[ 0.79  0.27  0.09 -0.87  1.45 -0.79  1.71 -0.28  1.53  1.65  0.22 -1.99
  1.82 -0.90  0.28  0.70  0.07  0.01 -0.87  1.69  1.02 -0.62 -1.01  0.18
  0.94  0.53] -> <83> & [35]
[ 2.29  1.07 -0.38  0.82  2.33 -0.08  1.30  0.00  1.08  2.65 -0.86 -1.99
  1.53 -1.18  1.22  1.28  0.28  0.41 -1.33  0.79 -0.35 -1.08  0.78 -0.43
 -0.58  0.76] -> <83> & [27]
[-2.03  0.35  0.23 -1.76  1.10  0.07 -0.69  0.41 -0.59  3.44 -0.52 -1.46
  0.24 -0.49  0.51  1.47 -2.30  0.48 -0.25  3.81  0.87 -0.45 -1.91  2.23
 -0.09  0.84] -> <90> & [35]
[ 1.92  0.37 -0.69  1.18  2.23  0.60  1.60 -0.43  2.94 -0.95  0.45  0.87
 -0.30 -1.35 -0.12  0.84 -1.04  1.40 -1.32  1.00 -1.69  2.73 -0.03 -3.11
 -0.18 -0.33] -> <89> & [31]
[ 1.60 -0.60 -1.28  0.04  1.53 -0.04  1.73 -0.01  1.85 -0.07 -0.26 -1.44
 -1.32 -0.36  0.26  1.09 -0.50 -1.86 -0.09  0.53  0.22  0.36 -0.99  0.70
 -1.53  0.57] -> <90> & [29]
[ 2.20 -0.04 -0.11  2.77  0.91 -1.84  0.68 -0.19 -0.71 -0.75  0.80  1.70
 -0.62 -1.20  1.17 -0.45 -1.14 -2.07  0.53  0.81 -0.10  0.29  0.61 -1.09
  0.32  0.84] -> <90> & [27]
[ 0.15 -0.88 -0.41  2.45  3.06 -1.60  1.60  0.68  0.45  1.46 -0.42 -0.24
  2.39 -0.09  1.48 -0.08 -0.08 -0.30 -0.82  0.78 -0.32  0.30 -0.45 -3.25
  2.51  0.78] -> <83> & [35]
[-1.00  1.24  0.17 -2.22  0.97  0.09 -0.37 -0.43  0.05 -0.02 -0.69 -0.93
 -2.83 -0.74  1.60  0.28  1.30  0.29 -0.36  0.77  0.95 -1.20 -0.59  0.64
 -0.66 -0.43] -> <90> & [29]
[-0.79  2.24 -1.23 -1.12  0.50  0.63 -0.07  0.22  0.65 -1.36 -2.24  0.22
 -0.74  0.04 -0.58 -0.31 -0.03 -0.44 -0.79  1.02  0.23 -0.80  0.84  0.65
 -1.66 -0.51] -> <90> & [29]
[ 3.41 -1.79 -1.06  2.57  2.21 -3.41  4.05 -0.67  0.24  0.66  2.21  0.95
  2.23  0.11  1.98  2.59 -2.13 -7.42  0.27  2.70 -0.43  0.94 -0.89  0.00
  1.04  1.38] -> <89> & [35]
[ 5.95 -1.00 -0.84  5.34  1.27 -3.57  7.47 -1.45  2.14 -4.68  2.93  5.28
  1.58 -0.04 -0.06 -0.32  0.23 -6.67 -0.33 -0.97 -0.60  1.04 -0.19  0.73
  0.98  1.34] -> <89> & [29]
[ 1.63  0.84 -1.23 -1.70  1.34  0.02  2.00  0.20  1.19 -1.06  0.65  1.85
 -0.50 -0.63 -0.52  1.48 -0.14 -0.37 -0.47  1.94 -0.93  0.59  0.00 -2.17
  0.22  0.74] -> <90> & [31]
[ 1.86  0.19 -0.03  0.84  4.66 -0.32 -0.55 -0.28  3.17  4.35  2.06 -3.43
 -1.81 -1.02  4.51  0.98  0.16 -3.34 -1.30  2.80  0.72 -2.57 -2.74 -1.33
  1.05  3.07] -> <83> & [21]
[ 1.14 -0.30 -0.12  3.12  2.15  0.67  1.32 -0.05  1.53  0.79  0.64 -0.37
  0.73 -1.11  1.18 -0.12  0.70  1.40 -1.69  0.79 -0.62 -0.10  0.13 -3.39
  0.35 -0.24] -> <83> & [31]
[ 0.83 -1.52 -0.31 -0.15 -0.09 -0.57  1.34 -0.15 -0.48 -1.40 -0.33  2.61
 -0.17  0.05 -0.32 -0.07 -0.29  0.39 -2.57  1.01 -0.58  0.76 -0.52  0.27
 -0.21  0.66] -> <90> & [31]
[ 3.25 -0.39 -0.90  4.02  0.56 -1.88  3.12  0.57  0.51 -1.01  0.41  1.02
  1.05 -0.46  0.61  1.23 -0.96 -1.64 -0.85 -0.37 -0.28 -1.81  0.18 -1.74
  0.32  0.86] -> <83> & [27]
[ 0.13  1.52 -3.49 -0.72  0.87  0.89 -0.22  0.40 -0.31  2.03 -2.86 -1.22
 -0.46 -2.29 -0.01  0.81 -1.54  5.75 -1.01  1.54 -0.78 -0.03 -1.26 -1.60
 -0.54 -0.41] -> <83> & [31]
[-0.05  0.42 -1.60 -3.09  2.80 -0.16 -1.68 -0.65  1.19  2.92  1.64 -1.21
 -2.38  0.41  3.05  0.49 -0.62 -0.24 -0.05  2.07  0.56  0.04 -1.03 -1.76
 -0.22  1.04] -> <90> & [27]
[-3.24  1.94 -2.35 -3.49 -2.59  1.33 -2.11  0.82 -1.35 -2.18 -4.12 -1.46
 -1.92 -1.88 -3.12  0.69 -0.79  3.90 -1.44  0.20  0.95 -2.51  1.94  1.32
 -1.86 -1.43] -> <89> & [29]
[-0.40  0.68  0.56 -0.19  0.63 -0.28  0.50 -1.15  1.33  0.88 -0.26  0.03
 -1.63 -0.56 -0.50  1.41  0.43 -3.20 -0.71  0.76  0.53 -0.98 -0.57  2.40
 -1.89  0.55] -> <90> & [29]
[ 1.38  0.46  0.14 -0.16  1.65 -0.15  0.37 -0.59  0.59 -0.70 -0.52  0.66
 -0.95 -0.62  0.51  1.06  0.03  0.65 -0.34  0.99 -0.85  0.64 -0.54 -2.21
 -0.34  0.26] -> <83> & [31]
[-0.31  0.38 -0.84  0.09  0.76 -0.61 -0.11  0.35  0.02  1.04 -0.80 -1.30
  0.97 -1.12  0.73  0.68 -0.31 -0.18 -0.83  3.01  0.78 -0.50 -0.40 -0.75
 -0.39  0.93] -> <90> & [35]
[ 2.62 -1.34  0.90  0.30  1.98  0.31  1.67 -1.21  2.51  1.56  1.52  2.05
 -1.59 -0.47  1.68  0.30  1.12 -1.83  4.25  0.05 -1.37  1.15 -1.73 -0.71
  0.30  1.25] -> <90> & [31]
[ 1.03 -0.64 -1.27  2.26  0.18 -1.61  2.30 -0.35 -0.56 -2.22  0.28  1.82
  0.89 -0.46 -0.07 -0.78 -1.11 -1.68 -0.52 -1.20  0.86 -0.12  1.72  0.91
  0.41 -0.32] -> <83> & [35]
[ 1.12  0.45 -1.54 -0.26  1.17 -0.85  1.98  0.17 -3.84  0.50 -0.96 -1.28
 -0.13 -0.79  0.99  1.09 -0.07 -0.67 -0.89  0.95  2.52 -0.27 -0.14 -0.14
 -0.12  2.98] -> <93> & [21]
[ 2.99  0.00 -0.67  2.56  1.24 -0.25  4.16 -1.03  1.68 -3.60  0.42  1.71
 -0.86  0.49  0.85 -0.67  0.57 -0.02 -1.91 -0.41 -0.83  0.43 -0.21 -1.70
  0.28  1.69] -> <83> & [31]
[ 2.17 -0.22 -1.45  2.75 -0.74 -1.38  3.88 -0.32  0.28 -3.28 -1.38  2.28
  1.22 -0.23 -0.80  0.12  0.76 -1.36 -0.41 -0.56  1.40  0.13  0.24  0.92
 -1.66 -1.17] -> <83> & [29]
[ 0.82  0.93 -0.50  1.21  1.96  1.80  0.73  0.43  2.59 -2.04 -0.46  1.80
 -1.53 -0.12  0.44 -0.89 -0.68  1.96  0.42  2.22 -0.39  1.62  0.07 -3.38
  0.06 -1.65] -> <90> & [31]
[ 0.71 -1.43 -1.03  0.14  2.67 -2.14  2.29  0.95 -0.96 -0.59 -0.16 -0.92
 -0.97 -0.91  0.54  0.91 -0.57 -1.56 -0.63 -0.18  0.33 -0.16  0.35 -1.05
 -0.12 -0.04] -> <83> & [35]
[-0.46 -0.38 -3.65  0.05 -0.05 -0.59  0.54  0.71 -0.94 -0.83 -1.00 -0.38
  1.42 -1.07  0.04  0.16 -1.11  0.87 -1.04  1.04  0.40 -0.65  1.17 -3.20
  0.98 -0.52] -> <83> & [27]
[ 4.16 -0.82 -0.41  3.70  0.55 -1.82  1.26 -0.07  1.29 -0.83  1.12  0.58
 -1.10  1.30  1.25  0.48 -1.16 -1.15  0.52  1.00 -0.57  1.08  0.06 -1.96
  0.12  1.33] -> <89> & [27]
[ 1.18  0.67 -1.08  1.62  1.45  0.03  0.81 -0.17  0.83  0.93 -0.90 -1.65
 -0.19 -1.30  0.75  0.66  0.13  1.51  0.27  1.09 -1.63 -0.11 -0.33 -2.76
  0.24  0.90] -> <83> & [27]
[-1.72  2.06 -0.46 -1.86  0.52  1.47 -0.49  0.36  0.96 -0.36 -1.12  1.47
 -1.48 -1.11 -1.15 -0.33 -0.65  3.60 -1.12  1.20  1.29  0.51 -0.10 -2.21
 -0.08  0.23] -> <90> & [31]
[ 2.01  0.02 -0.94  2.88  1.24 -1.98  2.69 -0.29 -0.49 -0.98  0.21  0.50
  0.66  0.46  0.96  0.44 -1.68 -1.30 -0.29 -0.81  0.15 -0.50  0.24 -0.94
  0.98  0.10] -> <93> & [21]
[ 6.28 -2.04 -0.95  6.81  0.86 -2.05  5.55 -0.96  1.93 -2.81  2.12  1.67
  0.11  0.62  2.10  0.77  0.24 -6.05  0.85 -0.92 -0.39  0.44  2.04 -1.77
  0.09  1.03] -> <83> & [29]
[ 0.34 -0.28 -0.65  0.77 -0.09  1.76  0.40  0.06 -3.23 -0.37 -0.02 -0.74
  1.73 -1.04  0.60  0.19  0.35  2.03 -3.07 -0.04  0.43  0.41  0.46 -0.76
 -0.06 -1.00] -> <83> & [31]
[ 0.09  1.38  0.60 -0.36 -0.29 -0.27  1.28  0.08 -1.40 -0.65 -1.02  0.73
  0.49 -0.84  0.56  0.18 -0.31  1.59 -0.79  0.22 -0.58  0.32  0.29 -1.31
 -0.17  0.67] -> <83> & [31]
[ 1.09  0.39  1.62  1.09  1.84 -0.39 -0.29 -0.05  2.31  4.82  3.52  0.07
 -2.52 -0.66  3.80  1.33  1.16 -1.70  0.80  2.20 -0.36  0.64 -2.64 -2.48
 -0.30  2.70] -> <90> & [31]
[ 1.03 -3.00 -1.88  1.38  1.21 -1.42  1.01  0.44 -0.09  1.06  0.37  0.46
 -0.63  0.09  0.47  0.34 -2.95 -1.07  0.55  1.18 -0.58 -0.57 -1.20  0.77
 -0.23  0.76] -> <90> & [35]
[ 0.58  0.35  0.10 -0.78  1.83  0.22  0.90  0.06  1.86  2.93 -0.68 -2.31
 -0.59 -3.04  1.95  0.53  0.71 -1.33 -0.74  0.85 -0.69 -0.72 -1.39  0.47
  0.03  0.20] -> <83> & [29]
[ 0.95 -0.98 -1.42  0.89  0.67 -1.30  2.55 -0.50  1.17 -0.51  0.26  0.74
  0.75 -0.06 -0.35  0.19  0.39 -2.57  0.70  0.41 -0.98  0.62 -0.76 -0.36
  0.14  0.30] -> <90> & [35]
[ 1.00  0.82  0.42 -0.85  0.32  0.09  0.32 -0.25 -1.14  0.21 -0.30  1.18
 -1.90 -0.82 -0.85 -0.64 -0.24  0.86 -0.17  0.26 -0.39  0.60 -0.47 -1.16
 -1.26  0.82] -> <89> & [31]
[ 1.61 -0.69 -0.55  3.35  2.28 -0.57  0.06  0.65  2.30  0.16  1.58  0.29
 -0.25 -0.22  0.38  0.25  0.19 -0.94 -1.08  0.64 -0.81 -0.10 -0.78 -1.51
 -0.56  1.35] -> <93> & [31]
[ 2.68  0.28  0.05  1.70  2.22 -0.77  1.49  0.65  1.91 -0.14  1.34  1.51
 -1.38 -0.34  0.86  0.78 -0.78 -0.64 -0.79  1.05 -0.51  1.23 -0.30 -2.21
  1.10  1.74] -> <84> & [31]

[ 1.37  0.55  5.51 -0.83 -2.07  2.06 -0.48 -0.12  0.68  2.02 -1.62 -1.04
  1.00 -2.57 -0.39 -0.69  2.28 -1.23  0.59  3.02 -0.48  0.43  0.05  2.32
  0.44  0.68] -> [52] & <33>
[ 1.82  1.24  3.67  0.29 -0.16  4.98 -2.94 -0.29  1.75  1.17 -1.78 -2.37
  1.77  1.28  0.95 -1.33  2.19 -0.15  0.61  2.84 -1.87  0.77  0.58  2.34
 -0.13  0.08] -> [52] & <33>
[ 6.83  0.06  2.24  1.48 -0.48  2.47 -0.33  0.85  1.63  2.04 -1.53 -0.59
  0.32 -0.66  0.98 -1.80  2.65  0.44  1.07  2.77 -1.98  1.76  0.60  2.59
  0.32  0.21] -> [52] & <33>
[ 1.70  0.87  6.03  0.30 -0.84  3.46  0.87  0.35  1.79  2.47 -1.78 -1.73
  0.21 -1.65  0.01 -1.71  2.22 -0.36  0.88  3.66 -0.18 -0.40 -0.41  2.23
  0.65  0.35] -> [52] & <33>
[ 6.02  0.68  5.41 -1.24 -0.15  0.65  0.06  0.41  0.77  1.56 -5.07  0.58
 -0.35 -2.52  0.14 -1.46  1.13  1.05  1.85  1.41 -0.70 -0.44  0.27  1.15
 -0.70 -0.38] -> [52] & <31>
[ 2.57  1.83  4.35  0.82  1.68  2.71  1.20 -0.15  1.33  0.27 -3.11 -2.49
  0.60 -1.40  2.43 -0.17 -0.95 -0.88  1.47  4.09 -1.11 -0.30  0.38  2.78
 -1.45  0.52] -> [52] & <31>
[ 4.11  2.19  4.90  0.39 -0.07  3.83 -0.23  0.83  2.35  1.22 -3.05 -1.02
  0.29 -0.77  1.17 -0.65  0.97 -0.44  1.89  3.78 -0.07 -0.35  1.86  1.64
 -1.29  0.09] -> [52] & <31>
[ 6.91 -0.63  5.14  0.48  0.13  3.42  2.19  0.57  1.15  0.13 -2.20 -1.75
  0.44 -0.80  0.96 -1.99  0.80  0.08  0.12  2.35 -1.43 -0.29  0.77  2.23
 -1.39  1.08] -> [52] & <31>
[ 2.83 -0.39  5.25 -2.61  1.40  3.79 -0.75 -0.23  2.12  0.47 -4.45 -0.94
  0.94  0.05  2.92 -1.08  2.34 -0.20  0.66  5.75 -0.42 -2.16  0.18  2.42
 -0.20  0.62] -> [52] & <31>
[ 9.02 -1.28  5.05 -0.03  1.01  3.31  1.07 -0.04  1.49 -0.98 -2.20  0.62
  0.82 -2.59  0.11 -0.26 -1.98 -0.51  1.61  2.05 -2.61  1.20 -0.55  3.60
 -1.57 -0.72] -> [50] & <31>
[ 7.30 -0.32  5.01  1.89 -0.63  1.02  1.25 -1.12  0.66  1.74 -1.63 -0.16
  0.28 -2.90  0.06 -1.40 -0.28 -0.31  0.14  3.35 -1.24  0.93  0.93  6.94
 -1.80 -0.55] -> [50] & <33>
[ 5.37 -0.65  6.42  0.62  1.43  3.60 -0.05 -0.32  0.96  1.76 -2.16 -1.73
  1.89 -0.90 -0.71 -1.57  1.98  0.35 -1.02  1.50 -1.09  0.19  0.77  3.87
 -0.56  1.42] -> [52] & <33>
